[ -9  15  -7  30  21  16 -13 -13  26   5 -31 -25 -17 -47 -27  29  -1 -25
   7  35  61  -5  32 -36 -30  10 -35   5   1  19 -19  49 -36  24  -3   7] => 2
[ -1  -4  -1 -16   7 -66   0  19   7  12  -5 -42  12 -37 -44  24   5  -6
  22  30   7   4   9  -9 -65  32  -2  12 -18  23 -20  -5 -18  -9  21  18] => 8
[ 19  56 -43  -3  32  25   1  -4  12  27  12  27   7   0  58  -7  38  13
 -10  -8 -62 -25 -19 -22  -6  38 -24  24  22   0   1  -6 -46 -18  -4 -11] => 1
[ 11  23  -7 -25  43  -2   8  -1 -13   3  -2 -47 -13  -4 -42  20 -20 -24
  18  27  14  -2   7  -9 -50 -19 -30   6 -19  31 -48  -4 -44  41 -19   8] => 8
[ 53  -6 -55   8 -16 -13 -55  -1  10  17  53 -38   6   5 -58  13 -32  17
  36  40 -17   1 -20  20 -24  67 -33 107   3  19 -28  18  30   4  37  27] => 3
[ 28   2 -20 -16   5   2 -30  12  -7  30  -5 -20  -3 -22 -61  -9 -13  -4
   1 -20  30 -10 -13  -4   8  14 -24  12 -32  14  -9  31  10  -2  -3   2] => 7
[-12   2   9  -9 -18 -19  -3   4  -3 -13  -7 -12   0   1  -1 -43 -27  29
  -1 -21 -42 -31  14   6  12  -9  18 -50   9   7  12 -13 -18   9  36   7] => 10
[ -8  17   8 -10  49  -7  -5  19 -19  26 -55 -23 -13 -43   6  12 -22   2
  14   4  18  -8   1 -20 -12   0  -1 -13  17  25 -16   0  24   9 -15 -21] => 0
[  6  15 -17  18   3  -9  -4 -21  28   9  40  16  45  31  58 -36  32  16
  31  17 -88 -27  -8  30 -22  -1 -38  13  38   6  31 -17 -13   2  35  32] => 8
[ 17  20 -10 -23 -14 -50  10  -9 -19  12   7  -9 -14 -21 -20 -29 -16   4
 -11   8   5 -11 -13   1 -11  -1  -9 -38  17   5  18  -8 -24  15  14 -11] => 4
[  3  16  10 -16  11 -19  22  37 -23  -3 -21 -30 -17 -44 -17  10 -39  -8
   3  -3  12  24  12 -10  -1  15  11 -60  28  15   7 -13   0  11  -3 -13] => 1
[-17  -1 -16  -6  20  -7  37  35 -47   5 -30   5 -20 -39 -10  18   4 -28
  14  -3  22  18  27  -7 -30 -21   1   9 -15   3   6  -3 -14  47 -64  13] => 4
[-17 -16 -35  22  42 -23 -12 -17 -38  30  44 -45  48   0 -71  27  -8  -1
   6  41 -39  19 -18  24  -6  35 -18  39  31  23  54  20 -35 -56 -10  15] => 1
[ 39 -31  10  -3   2   7 -37  13  -9   7  36 -34  45  61 -16  33  52  16
  -7 -30 -32   0 -14  25 -14   1 -12  43 -50  13 -17   0  -8 -85  28  27] => 1
[ 15 -30  37  -3  17 -38  -2  32  17   7 -31 -18 -14 -30   1   7 -13  -1
  19 -10  -2  22 -22 -15 -26  21  26 -19 -27  17 -25  15  -9  27  16 -10] => 7
[  4  49  18  18   3 -15  10 -29  64  26 -33 -39   7 -37 -57  29  44  -7
   3  21 -11   2   9  -7 -43  41 -33  35  44  -2  14  14 -53  -6  19 -11] => 2
[ 39 -23 -12 -19   2 -17  12  13 -23   8 -32 -34 -33 -42  26   5 -37   4
  24  14  24  11   8 -20 -21  38  26  13 -13  -2 -21  -9  37  20   7   1] => 9
[-16  34 -10   9  -3  21   8  13  22 -15  24 -18  26  14   0  14 -17   1
   6  12 -28   7  37  -7 -60   1 -14  11  10  -8 -39 -14 -41  33   3  27] => 9
[  1  27 -47  44  -2   2  -4 -59  68  15  33 -93   5  -7 -99  29 -52 -26
   3  70 -29  14   1   5  -6  86  -4  51   2  10  -2   8 -19  47  35  37] => 6
[  5  13   0 -22   9 -35 -10  -4 -18  21  -8  -8   4  -1  27 -31  -5  -5
  -4 -10  14 -10 -40   9 -10 -18   0   3  13  13   4  -3   6 -18  25   4] => 6
[ 61   4  14  12   4  19  14 -12 -24  11  42 -16  35  16  -6  22  -1  12
  -1  -1 -18  17 -22  20 -10   1 -11  73  25 -18  18   9  58 -10  -4 -20] => 4
[-23  -2  -5  34  16  17   4  -8  -2  27   6 -24   9 -11  -1   9  -4  10
  16  -9 -24   4  -9   8  -7   6 -39  30  26  14  26  16  41 -17   2  28] => 2
[  13   31  -29    2  -31   -1  -60   13   37   17   43  -49   41   -9
 -105   26   13   -7   10  -17   -9   -8   -6    8  -43   54  -27   62
  -27   13  -47    4  -22  -32   22   27] => 7
[-40  15 -38  22  33  33 -25  11   3 -11   9  -9  23  26  20  20 -30 -11
  12  20 -19 -24  24  -3  -4   7  -8  22  13   6  24  -8  18  52  11  46] => 0
[-20  50 -18   0   0 -29  13 -26  15  42  11 -49  13 -37 -62 -17 -36  12
  22  14 -54 -16  18  15  -7  42  -7 -13  34  22   3  14 -14 -38  45 -11] => 10
[ 23  -8  17  -1  68   9 -26  20 -46  17   8  -8   9  -4 -43  58   8   6
   5 -12   9  21  25 -21  -9  10  20   0 -17   3  -2  14 -15 -34 -17  -6] => 1
[ 26 -42  -1  14   4  -7 -11  34   9   4  33 -31   1 -30  42   2 -33  21
  33  -9  32  11   1 -20 -17  60  55  23   9  -3 -12   8  69   2  62   3] => 10
[ 21  25 -11   1  49  -4 -16 -17 -22  38  -3 -34 -26 -16 -37  37  16 -22
  -8  -1  -3  -6  -3 -30   3  32  13   2 -17  17 -11  -4   9 -52  14 -17] => 0
[  6  36 -23  17  -4 -13   3   0  11  33  30 -26  11 -30 -41  17 -22  19
  26  39 -30  -7   8  -9 -54  54 -44  41  66  14  -6  10  11 -13  28  -6] => 2
[ 20 -13 -20   2 -41 -53  -5  25  39  -6   1  -2 -24 -33  26 -33  -6  -9
  13  27   6  -4  -1 -10 -12  29  -4 -49  -6  19 -30  -1 -52  21  50  -4] => 1
[ 22  83 -36 -11  -4 -10  23  62   6  18  33  24  18 -40  56 -20  20 -11
 -12 -44 -42 -12  -5 -33 -38  36 -28  38  24  -5 -22 -15 -11 -36   5  -6] => 5
[ 39  32  12 -25  27 -31 -23  17  15  26 -18   6  23  -7 -32   6   9  13
  -9  15 -15 -17  14   6  -5 -10 -43   2  29  18 -17  28 -43 -13  14 -44] => 5
[ 13   8 -32 -33  29 -34 -16  25 -27  40 -26   6 -10 -51 -19  -6  10 -14
  -3  -8  18  -2  17 -17  -5 -12  -5 -24  28  11  -4 -11 -21   0  -3 -22] => 9
[  2  31  -8   3  13 -46  25 -14  27  44  13 -74   1 -55 -80  -2 -29 -10
   6  21 -17   5   1  -1 -15  15 -17  -9  25  23 -11  -1   1  26  31 -12] => 8
[ 36  29 -21 -14  -2 -20 -17 -22   9  25  31   1   0  21 -13  -7  46  22
 -14 -11 -40 -20 -13   5   3  20   7  18  37   0  10 -26  -9 -23  48 -20] => 3
[ 22   7 -13  12  -2 -22 -30 -19  33  -7  -1 -18   7   3 -41  10 -43   8
  20  69 -23  -6  32  -2 -16  48  15   4  12   8  -7  12 -27  43  40  11] => 6
[ -7   9  -9  45  38  -8 -12   1  15  19  44 -27  12 -20  10  19 -13  -3
  -3   4  -6   8 -40 -32 -31  41  12  59  28 -12   2  -9  16  21  20   5] => 0
[-36 -16  -4  50 -20 -10 -14   9  23 -13  35 -41  29  40 -34  29 -31   6
  15  49 -12 -12  36  10 -42  14  -2  47 -19  -1  -8  20  13  34  53  56] => 0
[ 36   0 -32 -12  30 -14 -44   1  10  34 -12 -47  11 -25 -69  13  -2   0
  -9  10 -15  20  -7   0   7  43 -20  39  17  14   7  15 -24 -18   5   9] => 9
[  9  13   4  -2   6   2   6 -11  41   5 -19 -29   3 -20  36  -7  -7   1
  34   1   1 -18   0  -3 -28  -1 -16  26 -51  10 -46   5   9  34  13  19] => 8
[ 59  -1 -22  13  11   7 -21  14 -49  26  57 -81  46  -9 -59 -24 -17  24
  -5 -25 -53   5 -14  16   0   6 -24  12  58  36  17 -15  31 -44  12  11] => 3
[ 41  23  -9 -23  31   1 -17 -20  26  21 -36 -16  21 -21  -9  30  23   5
 -15 -19 -46   0   9 -21   9  47  14  24 -28 -10   8 -13  -7 -41   6 -10] => 9
[ 48 -15 -23 -30 -11 -41  -8  24 -18   5  19 -18 -21 -42 -46 -24 -13  -7
   6  21  86   8 -12 -18 -18  17  -5  17   5   3 -12  10   2   9   3 -15] => 8
[ 34   0 -36   7 -28  -5 -20  -9   0  24  45 -11  84  12 -26  -4  28  28
   2 -18 -71 -29  12  33  14  19   7  94   6 -21  51  -7  35 -33  26   8] => 4
[  6  22 -10  -2  16  -6 -16  17  52   1  25  17  16  11 -32  27  -6 -20
  14  12 -38   8   6 -10 -29  30 -13  -5  -8  10 -26   4 -37  32  24  -7] => 7
[ 15  18   3   4   2 -17  10 -35  19  20   4 -46  -2  -7 -53  29 -25  -2
   2  43   5  14  10   4 -38  28 -30   0  10  -3 -10   6  -5   8  23   6] => 9
[ 33  18  11   9 -16 -41 -15 -27   4   9   1 -24  15 -27 -14   4   2  27
  28  41 -26 -13 -17  10 -33  47   5  79  31 -11   9   9  16 -10  28  -3] => 8
[ 10   0   6  29 -49 -19   7 -40  15  19  64 -10  41  11  12 -21   8  35
   7 -17 -50 -37 -10  16  -7  18  16  41  -7 -19   0   1  49 -69  75 -12] => 10
[ 65   4 -41   3  -1  -2 -39  14   7  32  24 -20  30  14 -60 -10  25   6
 -29   3 -32  -3  -8  12  21  40 -12  68  43  -5  46   5  14  -9  26  18] => 6
[ 30   6  18 -40  32 -16 -27  41 -23  10 -61  21 -33 -36  22  -4  38  -4
  -5 -25  69  10 -29 -28  -4   4   7 -13  20   9 -11 -12  -2 -36 -31 -42] => 0
[-42  39  11  21  12 -21   6 -35  18  14 -29 -29  24  -2 -43   5 -43   3
  10  76  -8 -13  12  24 -16  -3 -49 -18  50  25  23  38  -5   4  15  -8] => 0
[-15  57   8  22   4  17   1 -22  28  16 -15 -40  39  -7   2  20  19 -17
  32  20 -42 -13  -3  19 -59  22 -36  30  13  25 -23  26 -26 -19   9  15] => 7
[ 35  43 -12  18 -36   4 -28 -26  68   5  34  -8  16   1 -32  -5 -25  10
   6  16 -57 -22 -19  -1 -11  47 -36  15  -1   4 -37  11  -5  22  46 -11] => 7
[ 11   1 -13  44 -18 -14   6 -30   7   6  88 -85  19 -10 -74  30 -60   2
   4  18 -40  10 -15  -1 -17  49   9  24 -15   0 -21 -18   9  -3  43  10] => 1
[ 14  19 -22   2   5 -51   4  24   0  21  69 -35   4  -3 -76  31 -13   0
 -16  27  15   7  -5 -11 -44  52  -3  63  37 -17   5  -1 -23  17  35  -2] => 5
[ 43  20 -38   0  13  -9 -14 -11  48  40  26  -4  32 -34  -9 -16  50   3
   4 -12 -20  -7 -19  -8   0  47 -21  51   4  -5  15  -4   2 -32  13  -4] => 8
[ 63  40 -13   7   5  12 -25  -3  29  12 -14 -13  -1 -36  23  19   6 -11
  10  -8 -64  -1   0 -17 -12  38  -9  42  14  -7 -32 -23   3  14  17  -5] => 9
[  3  17 -10   9  19  -8  -4  -3 -37  23  22 -40  17   0 -50  28   4   8
  -2  -9 -11  -4   5   3 -28   6   1  65   5   0  14   8  21  -8  12  22] => 3
[ -3   8 -13  27  12  14  13  -5  43  -8  33  -9  21  28  30   1  -5  -7
  10   9 -58   6   0   6 -11  18 -23  -9 -20   3   6  -2 -43  23  21  33] => 1
[ 33  20  -2   8 -14  -2  -1 -26  31  14   6 -17  -4 -15   5 -19  -2  -1
 -14   9  16   4 -15   4  16   0 -16 -13  10   9 -16  28  -2   4  22 -25] => 4
[ 30  10 -35   1 -15 -23  16 -23  36  21  -6  -2   7  -4  54  -1  -1  19
  -9  51 -60 -24 -13  -2  -9  50  -3  51  57 -15  20 -13  25  40  53 -18] => 9
[-21   4 -37  37 -21  -6   1 -19   1 -13  33 -36  19   7 -43  29 -45 -17
  22  68 -22   0  13  11 -58  38 -27  44 -10  14 -10  -5   5  27  -3  59] => 6
[  23    3   25    2  -18  -54  -19    0  -14   -2   37  -61    7   21
 -114   29  -38   10    5   46  -17    6   -5    8  -58   26  -23   -3
    1   19  -27  -15  -14  -34   35    2] => 0
[ 36   3 -27  10   5 -27 -13 -45  37  31  20 -18  25 -18 -45  16 -10 -14
  14  50   4   5  -2  10  12  55  12  35  27  -5  30   3  29  -6  42 -22] => 6
[ 37  11  19 -30  29 -29  28  42 -35   9 -10  23 -23  -6  18  17 -23  -3
  -3   0   6   9  -4 -22 -19  -8  -1   4  -9  -9  -3  15   2  20  11 -27] => 1
[  4 -27  19  12  27 -14 -22 -13  17  -7  20 -43  25  -2 -48  13 -11  -3
  16  12   6   0  11  -5 -37   1   9  -8 -20  16 -24   9 -62   3  22  -1] => 10
[  9 -12  10  -5  49 -12 -14  20 -23  13  -2 -32  13 -54   6  10   8  -5
  13 -38  35  20 -13 -28 -20  14  27 -26 -21  12 -14 -14 -36 -39 -20 -10] => 1
[ 36  13 -11 -38  15 -10 -16 -13 -43  17 -54  -9 -41 -35 -15  15 -10   3
  18  19  31 -10  25 -19 -19  12   2  -1 -25  10 -44   8 -11 -21 -19 -19] => 9
[  2  35  18  -1   7 -17 -20  -1  44   0 -15 -27   2 -27 -56  27 -45 -12
  31  37  24   3   9 -12 -52  35  -4  19 -14   7 -48  42 -44  55  23 -10] => 7
[ 30  19  -1   9 -16  11 -18  16  20  -4  -2 -44   3 -16  20  -3  -3   1
  35   1 -22   3 -17  18 -29  23 -26  30  12  20 -50 -10 -27   4   8  11] => 1
[ 56 -14  34  -4 -13 -19  -4  -7   6   1  17   2 -35 -21  24 -25 -36  37
  29  -7  45  18 -24 -10 -22  11  13 -21 -22 -11 -52   6  17  24  11 -24] => 4
[ 38  34 -37  18  17  15   3  -5  10  29   1 -48  26 -31 -70  34 -19 -13
   6  45 -36   3  50  -9 -35  44 -44  41  20  -1   4  16 -10  22  -3  19] => 9
[ 30  19   9 -26  16 -19 -20  27 -27  15 -30   7 -13 -50 -26  12   7  -9
  15 -12  25  -5  -3 -19 -35 -15 -42  -4  37  24 -19  -7  -7 -19 -16 -33] => 2
[ 20 -18 -15 -10  37 -15  -6  19 -43   7  14 -32 -25 -14 -28  -8 -19  -7
  -9  -2  35  22 -18 -16 -21  -6 -27 -44   3  39  -4   1 -13   3 -15  17] => 3
[ 14   8  38  -2  19  -8  14  25 -20  -2 -16 -12 -39 -34  63 -28 -54  26
  21 -38  -8  23 -12 -33 -45  -4  11 -45 -23  -3 -57 -15  -1  25  -5  17] => 9
